Here is a tiny trained network, its code and every weight. The questions are about switching its units off for an input and a target symbol, where a switched-off unit gives its printed mean instead of its output.

import numpy as np


def w(rows, s, z=0):
    codes = np.array(rows[::2]) - 128.0
    scale = np.full(codes.shape[1], s)
    scale[-1] = z or s
    return codes * scale


def f(y):
    return np.maximum(y, 0)


def softmax(a):
    e = np.exp(a - a.max(-1, keepdims=True))
    return e / e.sum(-1, keepdims=True)


def log_softmax(a):
    a = a - a.max(-1, keepdims=True)
    return a - np.log(np.exp(a).sum(-1, keepdims=True))


def net(x, mask):
    ids = ['αβγδθλμπστφ'.index(c) for c in x.split()]
    T = len(ids)
    res = E[ids] + P[:T]
    u = 0
    for l in range(2):
        r = res
        for j in range(3):
            rows = slice(2 * j, 2 * j + 2)
            q, k, v = (r @ M[l][rows].T for M in (Q, K, V))
            z = softmax(np.where(np.tri(T) > 0, q @ k.T / 2**0.5, -1e9)) @ v
            o = O[l][rows]
            res = res + np.where(mask[u + j], z, o[:, -1]) @ o[:, :-1]
        u += 3
        y = f(res @ A[l][:, :-1].T + A[l][:, -1])
        res = res + np.where(mask[u : u + 8], y, B[l][:, -1]) @ B[l][:, :-1]
        u += 8
    return log_softmax(res[-1] @ U[:, :-1].T + U[:, -1])


Q, K, V, O, A, B = {}, {}, {}, {}, {}, {}
E = w([
[62,166,26],'α',
[103,163,194],'β',
[108,164,161],'γ',
[145,175,121],'δ',
[73,5,114],'θ',
[126,165,141],'λ',
[146,174,121],'μ',
[61,169,184],'π',
[141,47,34],'σ',
[111,159,181],'τ',
[204,165,185],'φ',
],0.019)
P = w([
[81,144,183],'0',
[56,131,189],'1',
[74,133,188],'2',
[78,147,173],'3',
[102,135,150],'4',
[107,111,126],'5',
[138,98,108],'6',
[162,97,72],'7',
[180,82,51],'8',
[209,76,41],'9',
[230,89,31],'10',
[251,100,23],'11',
[216,122,47],'12',
],0.0031)
Q[0] = w([
[126,128,170],'0.h0',
[101,176,192],'0.h0',
[90,193,2],'0.h1',
[170,212,184],'0.h1',
[149,51,103],'0.h2',
[143,118,254],'0.h2',
],0.012)
K[0] = w([
[116,172,215],'0.h0',
[178,123,154],'0.h0',
[11,107,40],'0.h1',
[89,122,188],'0.h1',
[138,105,166],'0.h2',
[74,38,34],'0.h2',
],0.012)
V[0] = w([
[210,72,189],'0.h0',
[54,241,45],'0.h0',
[183,23,148],'0.h1',
[181,145,82],'0.h1',
[239,253,126],'0.h2',
[118,103,70],'0.h2',
],0.0049)
O[0] = w([
[111,255,93,86],'0.h0',
[160,84,172,202],'0.h0',
[149,45,200,2],'0.h1',
[111,55,102,75],'0.h1',
[109,55,106,55],'0.h2',
[208,167,168,124],'0.h2',
],0.0047,0.0023)
A[0] = w([
[59,114,2,55],'0.n0',
[222,191,199,103],'0.n1',
[34,87,137,25],'0.n2',
[193,119,110,33],'0.n3',
[93,147,12,1],'0.n4',
[208,96,167,64],'0.n5',
[174,20,131,107],'0.n6',
[198,129,115,221],'0.n7',
],0.0095,0.0044)
B[0] = w([
[204,87,79,196],'0.n0',
[170,58,172,254],'0.n1',
[49,187,117,163],'0.n2',
[176,70,68,139],'0.n3',
[195,158,2,165],'0.n4',
[188,158,132,157],'0.n5',
[94,68,138,169],'0.n6',
[161,191,163,203],'0.n7',
],0.0082,0.0058)
Q[1] = w([
[231,103,97],'1.h0',
[218,171,221],'1.h0',
[193,175,239],'1.h1',
[121,49,118],'1.h1',
[116,2,79],'1.h2',
[102,44,112],'1.h2',
],0.011)
K[1] = w([
[124,106,112],'1.h0',
[105,54,144],'1.h0',
[100,97,81],'1.h1',
[124,145,136],'1.h1',
[59,145,156],'1.h2',
[5,153,132],'1.h2',
],0.016)
V[1] = w([
[104,80,127],'1.h0',
[87,166,61],'1.h0',
[185,206,116],'1.h1',
[172,97,208],'1.h1',
[199,53,105],'1.h2',
[59,162,1],'1.h2',
],0.0089)
O[1] = w([
[6,97,113,148],'1.h0',
[144,158,59,143],'1.h0',
[117,253,139,121],'1.h1',
[183,129,220,84],'1.h1',
[189,135,148,190],'1.h2',
[107,76,12,9],'1.h2',
],0.0069,0.011)
A[1] = w([
[228,140,175,196],'1.n0',
[203,165,84,40],'1.n1',
[211,168,121,34],'1.n2',
[103,46,163,161],'1.n3',
[85,79,40,135],'1.n4',
[209,1,217,71],'1.n5',
[111,50,144,2],'1.n6',
[217,168,171,42],'1.n7',
],0.0099,0.0083)
B[1] = w([
[208,114,92,251],'1.n0',
[2,100,168,155],'1.n1',
[49,72,187,168],'1.n2',
[182,106,151,158],'1.n3',
[152,120,205,191],'1.n4',
[63,193,123,208],'1.n5',
[195,174,5,134],'1.n6',
[14,172,94,212],'1.n7',
],0.0057,0.018)
U = w([
[77,161,65,181],'α',
[99,98,161,32],'β',
[96,112,145,140],'γ',
[156,145,114,174],'δ',
[72,26,198,197],'θ',
[124,125,131,69],'λ',
[157,146,114,251],'μ',
[8,117,152,227],'π',
[215,83,139,190],'σ',
[107,102,155,47],'τ',
[117,171,158,2],'φ',
],0.012,0.0021)

Each question gives the input, a string of symbols that net reads in full, and the target symbol t.
The units are the heads (2 rows each of Q, K, V and O) and the neurons (one row each of A and B). Each row of codes is followed by its name. A weight is (code - 128) times the scale printed after its matrix; where a second scale follows, it is the last column's (O, A, B and U).
mask holds one flag per unit, layer by layer, with each layer's heads first. A switched-off unit (its flag False) gives its mean, the last column of its rows in O or B, instead of its output. The means were averaged over made-up inputs and are rounded, as every weight is.
A unit's drop is (log p(t) with every unit on - log p(t) with that unit switched off) / (log p(t) with every unit on - log p(t) with every unit switched off).
The circuit of an input: a set's keep is (log p(t) with only the set's units on - log p(t) with every unit switched off) / (log p(t) with every unit on - log p(t) with every unit switched off). Starting from the 12 units with the biggest drops (on a tie, the unit counted first), units are removed one at a time, each time the one whose removal leaves the highest keep (on an exact tie, the one counted first), for as long as the keep stays at least 0.8.
units of the circuit, in order: the units of the circuit, biggest drop first
most important unit: the unit with the biggest drop
top k neurons: the k neurons with the biggest drops, biggest first
top k neurons in layer l: the k neurons of layer l with the biggest drops, biggest first
heads that matter: for each layer, one digit per head in row order, 1 if its drop is at least 0.15 and else 0, layers parted by /
input τ π γ π π φ φ λ, target φ: units of the circuit, in order : [1.h2, 0.n1, 1.h1]
input δ θ π λ π α μ τ, target α: units of the circuit, in order : [0.n4, 1.h2, 0.n0]
input σ μ γ π π μ λ σ α π μ, target α: units of the circuit, in order : [0.n4, 1.h1, 1.h2]
input δ θ π δ π β, target θ: top 2 neurons in layer 1 : [1.n7, 1.n0]
input π λ δ μ φ π φ π α τ, target α: units of the circuit, in order : [0.n4, 0.n0, 1.h2]
input α μ τ φ μ π φ λ π, target φ: most important unit : 0.n1
input μ π φ π μ φ α π δ, target α: top 4 neurons in layer 0 : [0.n0, 0.n4, 0.n7, 0.n6]
input π α θ σ φ, target φ: units of the circuit, in order : [0.n1, 0.h2, 1.h2, 1.n5]
input τ α β γ, target α: units of the circuit, in order : [1.h2, 0.n4]
input π μ φ π π τ π φ τ, target φ: units of the circuit, in order : [1.h2, 0.n1, 1.h1]
input δ σ γ π α φ β α π, target α: heads that matter : 010 / 011
input π π γ π π π φ π θ γ, target θ: units of the circuit, in order : [1.h1, 1.h0, 0.n6]
input φ τ σ μ δ, target σ: heads that matter : 010 / 011
input σ π μ β π π σ θ β, target θ: heads that matter : 000 / 110
input μ λ π β φ τ φ φ σ μ, target σ: units of the circuit, in order : [0.n0, 1.n5, 1.h2]
input π β μ π γ α π τ π π π β, target α: units of the circuit, in order : [1.h1, 1.h2, 0.n4]
input π γ δ φ θ π π α π, target α: units of the circuit, in order : [0.n4, 0.n0, 1.h2]
input φ β φ μ γ α μ π σ σ τ, target σ: units of the circuit, in order : [1.h2, 1.n7, 0.h2, 1.h1]
input μ π π λ μ μ π τ δ π α τ γ, target α: units of the circuit, in order : [1.h1, 1.h2, 0.n4]
input τ δ σ λ, target σ: units of the circuit, in order : [1.n7, 1.h2, 1.n5]
input δ φ λ λ π λ μ σ π, target σ: heads that matter : 011 / 001
input π π π π γ σ γ, target σ: units of the circuit, in order : [1.n7, 1.h2, 1.n5]
input π δ π π λ π π α μ φ μ, target φ: top 2 neurons : [0.n1, 0.n5]
input π π θ β λ, target θ: most important unit : 1.h1
input τ μ θ μ, target θ: top neuron : [1.n0]
input π π φ φ π π π γ π π φ γ, target φ: top 2 neurons : [0.n1, 1.n7]
input δ φ π π δ π π π μ σ β, target σ: heads that matter : 000 / 001
input γ δ φ, target φ: top 3 neurons : [1.n0, 1.n7, 1.n5]
input γ π θ δ β γ π μ π, target θ: top 2 neurons in layer 1 : [1.n7, 1.n0]
input π π δ μ φ π σ π μ μ, target σ: heads that matter : 011 / 011
